Here is a tiny trained network, its code and every weight. The questions are about switching its units off for an input and a class, where a switched-off unit gives its printed mean instead of its output.

import numpy as np


def w(rows, s, z=0):
    codes = np.array(rows[::2]) - 128.0
    scale = np.full(codes.shape[1], s)
    scale[-1] = z or s
    return codes * scale


def f(y):
    return np.maximum(y, 0)


def log_softmax(a):
    a = a - a.max(-1, keepdims=True)
    return a - np.log(np.exp(a).sum(-1, keepdims=True))


def net(x, mask):
    res = np.array(x, float).reshape(1, 4) / 4 @ E
    y = f(res @ A[0][:, :-1].T + A[0][:, -1])
    res = res + np.where(mask, y, B[0][:, -1]) @ B[0][:, :-1]
    return log_softmax(res[-1] @ U[:, :-1].T + U[:, -1])


A, B = {}, {}
E = w([
[252,109,79,149],'x0',
[145,132,148,109],'x1',
[83,228,61,135],'x2',
[61,120,71,180],'x3',
],0.011)
A[0] = w([
[109,180,56,126,151],'N1',
[85,114,191,161,111],'N2',
[73,68,42,142,115],'N3',
[81,176,211,83,130],'N4',
[120,5,158,146,119],'N5',
[225,142,91,184,252],'N6',
[28,78,152,137,246],'N7',
[111,137,123,221,145],'N8',
[186,59,97,132,248],'N9',
[13,152,203,141,232],'N10',
],0.012,0.0029)
B[0] = w([
[102,200,229,69,209],'N1',
[173,153,138,209,169],'N2',
[170,165,105,60,191],'N3',
[159,114,160,199,196],'N4',
[1,248,205,58,199],'N5',
[136,185,158,209,236],'N6',
[223,134,167,95,220],'N7',
[217,134,90,166,173],'N8',
[160,163,190,158,213],'N9',
[213,151,157,191,248],'N10',
],0.0067,0.012)
U = w([
[170,163,127,139,226],'0',
[78,204,152,133,140],'1',
[184,118,124,252,21],'2',
[134,148,130,172,253],'3',
[139,97,108,141,150],'4',
[65,43,74,161,29],'5',
[44,43,59,89,35],'6',
[82,104,69,31,9],'7',
],0.011,0.0044)

Each question gives the input, the list of numbers given to net, and the class t.
The units are the neurons (one row each of A and B). Each row of codes is followed by its name. A weight is (code - 128) times the scale printed after its matrix; where a second scale follows, it is the last column's (A, B and U).
mask holds one flag per neuron, in row order. A switched-off neuron (its flag False) gives its mean, the last column of its row in B, instead of its output. The means were averaged over made-up inputs and are rounded, as every weight is.
A unit's drop is (log p(t) with every unit on - log p(t) with that unit switched off) / (log p(t) with every unit on - log p(t) with every unit switched off).
The circuit of an input: a set's keep is (log p(t) with only the set's units on - log p(t) with every unit switched off) / (log p(t) with every unit on - log p(t) with every unit switched off). Starting from all 10 units, units are removed one at a time, each time the one whose removal leaves the highest keep (on an exact tie, the one counted first), for as long as the keep stays at least 0.8.
units of the circuit, in order: the units of the circuit, biggest drop first
k most important neurons: the k neurons with the biggest drops, biggest first
drop when u is switched off: that unit's drop, to one decimal
input [-7,-2,-4,6], class 2: units of the circuit, in order => [N10]
input [-5,1,-4,0], class 2: units of the circuit, in order => [N10 N1]
input [-8,5,-4,-7], class 2: 4 most important neurons => [N4 N10 N2 N1]
input [-4,-5,-2,6], class 0: units of the circuit, in order => [N3 N7]
input [-3,1,-1,7], class 0: 4 most important neurons => [N3 N7 N6 N4]
input [-7,-1,-5,-3], class 2: units of the circuit, in order => [N10 N4]
input [-8,8,-6,6], class 2: 4 most important neurons => [N10 N2 N4 N1]
input [0,5,-5,-1], class 1: 2 most important neurons => [N5 N10]
input [-8,3,5,-1], class 2: units of the circuit, in order => [N10 N4]
input [-3,8,6,8], class 0: 2 most important neurons => [N5 N10]
input [-2,2,-6,-5], class 1: drop when N9 is switched off => 0.0
input [-1,-7,-8,0], class 1: drop when N5 is switched off => 1.0
input [-2,-1,-8,0], class 1: drop when N5 is switched off => 1.3
input [-2,-6,3,8], class 0: drop when N5 is switched off => 0.1
input [4,-3,-8,4], class 1: most important neuron => [N5]
